Below is a small trained network, with its code and all its weights. Each question gives an input and a class and asks what happens when units are switched off, that is, made to give their printed mean instead of their output.

import numpy as np


def w(rows, s, z=0):
    codes = np.array(rows[::2]) - 128.0
    scale = np.full(codes.shape[1], s)
    scale[-1] = z or s
    return codes * scale


def f(y):
    return np.maximum(y, 0)


def log_softmax(a):
    a = a - a.max(-1, keepdims=True)
    return a - np.log(np.exp(a).sum(-1, keepdims=True))


def net(x, mask):
    res = np.array(x, float).reshape(1, 4) / 4 @ E
    y = f(res @ A[0][:, :-1].T + A[0][:, -1])
    res = res + np.where(mask, y, B[0][:, -1]) @ B[0][:, :-1]
    return log_softmax(res[-1] @ U[:, :-1].T + U[:, -1])


A, B = {}, {}
E = w([
[129,133,130,128,129,130,132,129,126,130,128],'x0',
[123,156,32,164,118,147,134,125,158,164,131],'x1',
[248,80,127,104,133,99,122,128,101,178,128],'x2',
[122,155,110,93,107,84,170,29,102,93,129],'x3',
],0.013)
A[0] = w([
[66,143,124,144,128,159,118,174,135,108,132,253],'n1',
[183,84,251,93,132,100,121,120,101,101,128,191],'n2',
[121,103,186,126,128,145,106,167,137,132,128,212],'n3',
[108,118,228,120,126,121,134,125,116,96,127,254],'n4',
[227,85,111,116,128,99,126,108,106,179,124,131],'n5',
[163,91,142,146,136,159,118,222,136,184,123,206],'n6',
[87,164,102,107,131,102,153,46,117,79,128,130],'n7',
[112,115,216,119,129,127,123,132,122,83,127,217],'n8',
],0.02,0.0046)
B[0] = w([
[59,162,137,155,198,138,179,94,231,164,32,227],'n1',
[93,60,252,210,85,26,171,76,102,195,85,253],'n2',
[207,162,104,209,145,49,232,206,123,3,113,200],'n3',
[65,137,166,35,188,132,63,196,58,78,133,232],'n4',
[226,64,46,20,142,84,142,80,165,130,236,232],'n5',
[103,84,158,226,121,198,43,240,147,194,181,241],'n6',
[164,160,115,131,2,163,100,90,23,134,138,240],'n7',
[149,172,137,47,153,138,90,182,101,31,165,223],'n8',
],0.017,0.021)
U = w([
[73,156,142,129,246,134,155,208,154,44,87,240],'0',
[160,63,176,178,109,90,141,177,126,150,162,116],'1',
[72,132,120,174,188,171,199,114,251,203,54,251],'2',
[163,91,40,115,139,212,43,172,187,167,207,79],'3',
[108,173,162,38,99,156,55,156,69,81,109,105],'4',
[125,84,156,57,100,62,202,18,91,137,119,81],'5',
[110,176,63,217,58,211,147,67,116,158,84,125],'6',
[193,139,10,2,113,139,165,54,148,108,164,11],'7',
],0.006,0.0019)

Each question gives the input, the list of numbers given to net, and the class t.
The units are the neurons (one row each of A and B). Each row of codes is followed by its name. A weight is (code - 128) times the scale printed after its matrix; where a second scale follows, it is the last column's (A, B and U).
mask holds one flag per neuron, in row order. A switched-off neuron (its flag False) gives its mean, the last column of its row in B, instead of its output. The means were averaged over made-up inputs and are rounded, as every weight is.
A unit's drop is (log p(t) with every unit on - log p(t) with that unit switched off) / (log p(t) with every unit on - log p(t) with every unit switched off).
The circuit of an input: a set's keep is (log p(t) with only the set's units on - log p(t) with every unit switched off) / (log p(t) with every unit on - log p(t) with every unit switched off). Starting from all 8 units, units are removed one at a time, each time the one whose removal leaves the highest keep (on an exact tie, the one counted first), for as long as the keep stays at least 0.8.
units of the circuit, in order: the units of the circuit, biggest drop first
unit that matters most: the unit with the biggest drop
top k neurons: the k neurons with the biggest drops, biggest first
drop when u is switched off: that unit's drop, to one decimal
input [7,-1,6,8], class 5: unit that matters most : n2
input [6,1,6,-2], class 3: units of the circuit, in order : [n5, n6]
input [-1,-7,0,-5], class 0: top 4 neurons : [n4, n8, n7, n3]
input [-6,4,-3,3], class 6: top 2 neurons : [n5, n4]
input [1,2,8,-3], class 3: units of the circuit, in order : [n6, n5]
input [-2,1,5,-2], class 3: units of the circuit, in order : [n5, n6]
input [-8,2,1,5], class 7: top 2 neurons : [n2, n6]
input [4,1,-7,7], class 6: units of the circuit, in order : [n7, n8]
input [-6,1,-7,2], class 6: units of the circuit, in order : [n7, n1]
input [-8,0,-2,5], class 4: top 2 neurons : [n5, n2]
input [-2,2,-2,2], class 6: top 4 neurons : [n5, n4, n8, n2]
input [-6,3,0,3], class 6: top 4 neurons : [n5, n4, n8, n2]
input [-8,-6,4,1], class 5: top 3 neurons : [n2, n6, n5]
input [-4,-8,-1,4], class 4: units of the circuit, in order : [n4]
input [-2,0,1,4], class 5: top 3 neurons : [n6, n8, n4]
input [-1,6,1,-4], class 3: top 2 neurons : [n2, n6]
input [-6,0,1,6], class 5: top 3 neurons : [n6, n8, n4]
input [-5,-8,-2,7], class 4: top 2 neurons : [n4, n8]
input [-4,-7,0,2], class 4: top 4 neurons : [n4, n8, n5, n1]
input [5,2,7,-7], class 3: units of the circuit, in order : [n6]
input [2,-8,2,7], class 5: top 2 neurons : [n2, n6]
input [1,-6,6,6], class 5: drop when n2 is switched off : 3.8
input [8,7,1,8], class 7: drop when n6 is switched off : 0.9
input [4,-2,-6,4], class 4: drop when n6 is switched off : 0.0
input [-2,7,-8,2], class 6: drop when n7 is switched off : 1.4
